Below is a small trained network, with its code and all its weights. Each question gives an input and a target symbol and asks what happens when units are switched off, that is, made to give their printed mean instead of their output.

import numpy as np


def w(rows, s, z=0):
    codes = np.array(rows[::2]) - 128.0
    scale = np.full(codes.shape[1], s)
    scale[-1] = z or s
    return codes * scale


def f(y):
    return y / 2 * (1 + np.tanh(0.7978845608 * (y + 0.044715 * y**3)))


def softmax(a):
    e = np.exp(a - a.max(-1, keepdims=True))
    return e / e.sum(-1, keepdims=True)


def log_softmax(a):
    a = a - a.max(-1, keepdims=True)
    return a - np.log(np.exp(a).sum(-1, keepdims=True))


def net(x, mask):
    ids = ['ΓΘΛΠΣαδζτφψ'.index(c) for c in x.split()]
    T = len(ids)
    res = E[ids] + P[:T]
    u = 0
    for l in range(2):
        r = res
        for j in range(3):
            rows = slice(3 * j, 3 * j + 3)
            q, k, v = (r @ M[l][rows].T for M in (Q, K, V))
            z = softmax(np.where(np.tri(T) > 0, q @ k.T / 3**0.5, -1e9)) @ v
            o = O[l][rows]
            res = res + np.where(mask[u + j], z, o[:, -1]) @ o[:, :-1]
        u += 3
        y = f(res @ A[l][:, :-1].T + A[l][:, -1])
        res = res + np.where(mask[u : u + 12], y, B[l][:, -1]) @ B[l][:, :-1]
        u += 12
    return log_softmax(res[-1] @ U[:, :-1].T + U[:, -1])


Q, K, V, O, A, B = {}, {}, {}, {}, {}, {}
E = w([
[164,77,76,51,87],'Γ',
[216,127,119,168,252],'Θ',
[130,162,162,99,111],'Λ',
[77,126,137,94,156],'Π',
[129,181,59,138,116],'Σ',
[146,190,135,156,105],'α',
[85,188,124,167,152],'δ',
[122,113,212,153,130],'ζ',
[119,114,39,220,128],'τ',
[54,59,153,167,183],'φ',
[145,170,128,214,109],'ψ',
],0.018)
P = w([
[122,161,233,188,161],'0',
[121,191,139,57,241],'1',
[111,179,153,66,217],'2',
[139,161,113,66,186],'3',
[146,144,104,84,157],'4',
[153,131,95,99,133],'5',
[159,117,85,112,114],'6',
[165,106,83,120,91],'7',
[172,95,77,129,72],'8',
[179,88,72,140,54],'9',
[184,77,69,151,40],'10',
[186,68,62,155,26],'11',
[192,64,55,164,12],'12',
[199,53,58,171,2],'13',
],0.0048)
Q[0] = w([
[121,125,109,143,122],'L0H1',
[127,162,89,129,125],'L0H1',
[124,100,103,156,120],'L0H1',
[118,139,144,94,147],'L0H2',
[109,179,137,142,142],'L0H2',
[137,125,110,95,132],'L0H2',
[2,149,161,74,62],'L0H3',
[79,66,56,118,185],'L0H3',
[156,164,42,112,145],'L0H3',
],0.026)
K[0] = w([
[125,128,111,139,145],'L0H1',
[128,178,108,134,117],'L0H1',
[137,109,114,156,162],'L0H1',
[108,129,105,119,116],'L0H2',
[95,136,138,146,127],'L0H2',
[148,111,138,112,111],'L0H2',
[6,195,159,65,62],'L0H3',
[32,70,52,124,199],'L0H3',
[173,170,98,135,229],'L0H3',
],0.023)
V[0] = w([
[111,111,121,141,100],'L0H1',
[42,124,127,139,53],'L0H1',
[65,111,133,140,69],'L0H1',
[54,133,125,143,2],'L0H2',
[68,119,144,130,66],'L0H2',
[99,124,124,128,107],'L0H2',
[174,131,125,110,159],'L0H3',
[163,130,106,90,165],'L0H3',
[38,160,49,56,145],'L0H3',
],0.008)
O[0] = w([
[127,122,111,101,146,114],'L0H1',
[83,115,48,23,157,70],'L0H1',
[107,108,61,33,155,88],'L0H1',
[76,186,163,66,253,2],'L0H2',
[98,179,140,94,177,69],'L0H2',
[126,148,125,121,146,108],'L0H2',
[105,140,96,79,162,162],'L0H3',
[114,125,77,80,145,155],'L0H3',
[155,74,63,144,24,79],'L0H3',
],0.0062,0.0067)
A[0] = w([
[115,158,216,134,141,40],'L0N1',
[112,133,63,89,171,172],'L0N2',
[151,120,124,96,127,211],'L0N3',
[124,169,94,64,249,1],'L0N4',
[103,132,118,139,150,128],'L0N5',
[190,164,123,109,158,129],'L0N6',
[79,163,141,65,91,132],'L0N7',
[118,166,148,94,77,174],'L0N8',
[77,162,126,181,163,77],'L0N9',
[105,165,125,134,198,84],'L0N10',
[71,142,248,117,150,109],'L0N11',
[62,150,147,108,79,122],'L0N12',
],0.015,0.0038)
B[0] = w([
[65,129,175,149,121,174],'L0N1',
[191,138,139,211,69,189],'L0N2',
[122,142,178,123,147,149],'L0N3',
[82,104,202,166,91,205],'L0N4',
[149,95,124,153,95,155],'L0N5',
[161,149,90,137,228,251],'L0N6',
[104,81,58,111,190,137],'L0N7',
[65,182,181,110,176,150],'L0N8',
[181,99,116,178,62,235],'L0N9',
[95,145,106,102,105,194],'L0N10',
[192,127,100,108,138,253],'L0N11',
[3,135,128,162,134,132],'L0N12',
],0.017,0.0029)
Q[1] = w([
[198,223,98,41,92],'L1H1',
[95,130,162,134,110],'L1H1',
[114,151,107,65,163],'L1H1',
[137,130,115,250,153],'L1H2',
[79,43,124,118,232],'L1H2',
[157,161,72,145,135],'L1H2',
[115,87,125,178,179],'L1H3',
[98,135,114,97,144],'L1H3',
[84,126,139,9,46],'L1H3',
],0.026)
K[1] = w([
[217,212,93,74,135],'L1H1',
[106,132,145,166,156],'L1H1',
[118,186,153,88,131],'L1H1',
[94,34,108,128,65],'L1H2',
[150,39,81,148,240],'L1H2',
[116,136,64,86,98],'L1H2',
[91,65,127,131,144],'L1H3',
[100,125,128,90,116],'L1H3',
[102,197,176,76,4],'L1H3',
],0.026)
V[1] = w([
[106,172,174,116,67],'L1H1',
[153,178,191,113,90],'L1H1',
[162,63,43,141,219],'L1H1',
[87,116,114,167,141],'L1H2',
[146,138,41,57,122],'L1H2',
[113,125,153,164,133],'L1H2',
[203,171,105,90,131],'L1H3',
[108,83,73,106,140],'L1H3',
[80,155,254,207,114],'L1H3',
],0.0062)
O[1] = w([
[166,143,146,123,56,72],'L1H1',
[158,127,105,120,82,89],'L1H1',
[91,107,113,127,221,202],'L1H1',
[109,132,129,163,154,171],'L1H2',
[115,116,171,83,83,20],'L1H2',
[131,132,105,146,150,178],'L1H2',
[115,159,138,78,80,119],'L1H3',
[163,128,140,163,84,69],'L1H3',
[81,98,102,109,254,255],'L1H3',
],0.0062,0.0073)
A[1] = w([
[73,148,182,130,8,149],'L1N1',
[5,14,80,70,33,152],'L1N2',
[170,34,135,157,48,26],'L1N3',
[162,190,91,62,100,235],'L1N4',
[128,142,136,107,187,4],'L1N5',
[187,215,205,177,127,100],'L1N6',
[168,167,118,170,53,157],'L1N7',
[248,122,205,79,144,99],'L1N8',
[235,91,212,128,113,191],'L1N9',
[15,194,91,134,107,113],'L1N10',
[190,134,14,56,109,151],'L1N11',
[39,136,217,64,108,62],'L1N12',
],0.012,0.0047)
B[1] = w([
[68,53,80,173,188,156],'L1N1',
[88,117,107,71,6,187],'L1N2',
[201,139,159,39,165,255],'L1N3',
[164,155,67,25,144,135],'L1N4',
[133,118,102,138,85,202],'L1N5',
[163,163,148,59,137,217],'L1N6',
[109,158,82,185,99,225],'L1N7',
[99,85,116,150,159,170],'L1N8',
[58,105,182,161,104,229],'L1N9',
[149,97,130,147,149,161],'L1N10',
[116,86,55,89,102,151],'L1N11',
[29,185,74,129,131,135],'L1N12',
],0.024,0.0096)
U = w([
[111,82,48,104,148,84],'Γ',
[173,128,108,191,236,253],'Θ',
[47,216,95,111,144,105],'Λ',
[69,134,97,175,20,125],'Π',
[122,192,50,122,106,46],'Σ',
[124,210,113,77,158,97],'α',
[146,91,74,237,106,177],'δ',
[70,171,177,133,132,116],'ζ',
[254,128,76,199,66,11],'τ',
[206,90,165,108,84,134],'φ',
[118,239,136,189,63,212],'ψ',
],0.0051,0.0049)

Each question gives the input, a string of symbols that net reads in full, and the target symbol t.
The units are the heads (3 rows each of Q, K, V and O) and the neurons (one row each of A and B). Each row of codes is followed by its name. A weight is (code - 128) times the scale printed after its matrix; where a second scale follows, it is the last column's (O, A, B and U).
mask holds one flag per unit, layer by layer, with each layer's heads first. A switched-off unit (its flag False) gives its mean, the last column of its rows in O or B, instead of its output. The means were averaged over made-up inputs and are rounded, as every weight is.
A unit's drop is (log p(t) with every unit on - log p(t) with that unit switched off) / (log p(t) with every unit on - log p(t) with every unit switched off).
The circuit of an input: a set's keep is (log p(t) with only the set's units on - log p(t) with every unit switched off) / (log p(t) with every unit on - log p(t) with every unit switched off). Starting from the 12 units with the biggest drops (on a tie, the unit counted first), units are removed one at a time, each time the one whose removal leaves the highest keep (on an exact tie, the one counted first), for as long as the keep stays at least 0.8.
circuit, biggest first: the units of the circuit, biggest drop first
unit that matters most: the unit with the biggest drop
which heads matter: for each layer, one digit per head in row order, 1 if its drop is at least 0.15 and else 0, layers parted by /
drop of u: that unit's drop, to one decimal
input Π α α ψ φ τ Γ, target Γ: unit that matters most -> L0H3
input Θ φ φ τ Γ ψ τ τ ψ τ φ α δ, target Θ: circuit, biggest first -> [L1H3 L0H1 L1N2]
input ψ Γ Γ Θ δ, target Θ: circuit, biggest first -> [L0N4 L1H3 L1N2]
input Σ Σ Θ Π ζ, target Θ: circuit, biggest first -> [L0N4 L1H3 L0H3]
input φ φ ζ φ φ Γ φ, target φ: which heads matter -> 000 / 001
input Θ φ φ Θ Θ φ φ ψ φ α, target Θ: circuit, biggest first -> [L1H1 L1N2 L0N6]
input ψ φ φ Π φ Σ ψ δ φ Θ φ Γ φ, target Π: circuit, biggest first -> [L1N2 L0N6]
input Γ Π τ, target τ: which heads matter -> 000 / 000
input Λ Γ δ Θ Θ φ Θ, target Γ: which heads matter -> 111 / 001
input Σ φ ψ Θ φ Θ δ, target δ: which heads matter -> 111 / 001
input ζ φ Θ φ Π ψ φ τ φ φ δ ζ Λ, target Θ: which heads matter -> 001 / 010
input φ Θ φ ψ Θ Π, target Π: which heads matter -> 111 / 000
input Θ Θ φ φ φ ψ φ φ Θ α φ φ, target Π: which heads matter -> 011 / 001
input ζ Σ α τ ψ ψ Θ φ, target Θ: unit that matters most -> L0N11
input Γ φ Π φ Θ τ α φ φ Σ, target Θ: which heads matter -> 111 / 001
input Θ φ Θ φ ψ Λ, target Λ: circuit, biggest first -> [L1N12 L0N8 L0N9]
input Σ Γ Θ τ τ τ τ, target Π: circuit, biggest first -> [L0H2 L0N6 L1N2]
input Λ α Θ Γ, target Θ: which heads matter -> 011 / 001
input Π Π φ Π τ ψ, target ψ: which heads matter -> 001 / 001
input Θ φ Θ τ φ ζ α, target α: which heads matter -> 011 / 001
input ζ ψ φ Θ α φ Γ τ, target Θ: which heads matter -> 101 / 001
input Θ τ Π, target Θ: which heads matter -> 110 / 011
input Λ Σ τ ζ Π Λ Θ α Π, target δ: which heads matter -> 011 / 010
input φ Σ φ Θ Γ φ ψ ζ α, target Θ: unit that matters most -> L0N6
input φ Σ τ Θ Θ ψ τ φ Θ φ φ ψ Π, target Θ: drop of L0N11 -> 0.2
input Π Θ δ Θ Λ Γ τ φ Θ τ ψ φ δ, target δ: drop of L1H1 -> -0.1
input α ζ Θ φ φ φ Θ α α ζ Θ, target Γ: drop of L0H1 -> 1.2
input Θ Π φ Γ, target Θ: unit that matters most -> L0H1
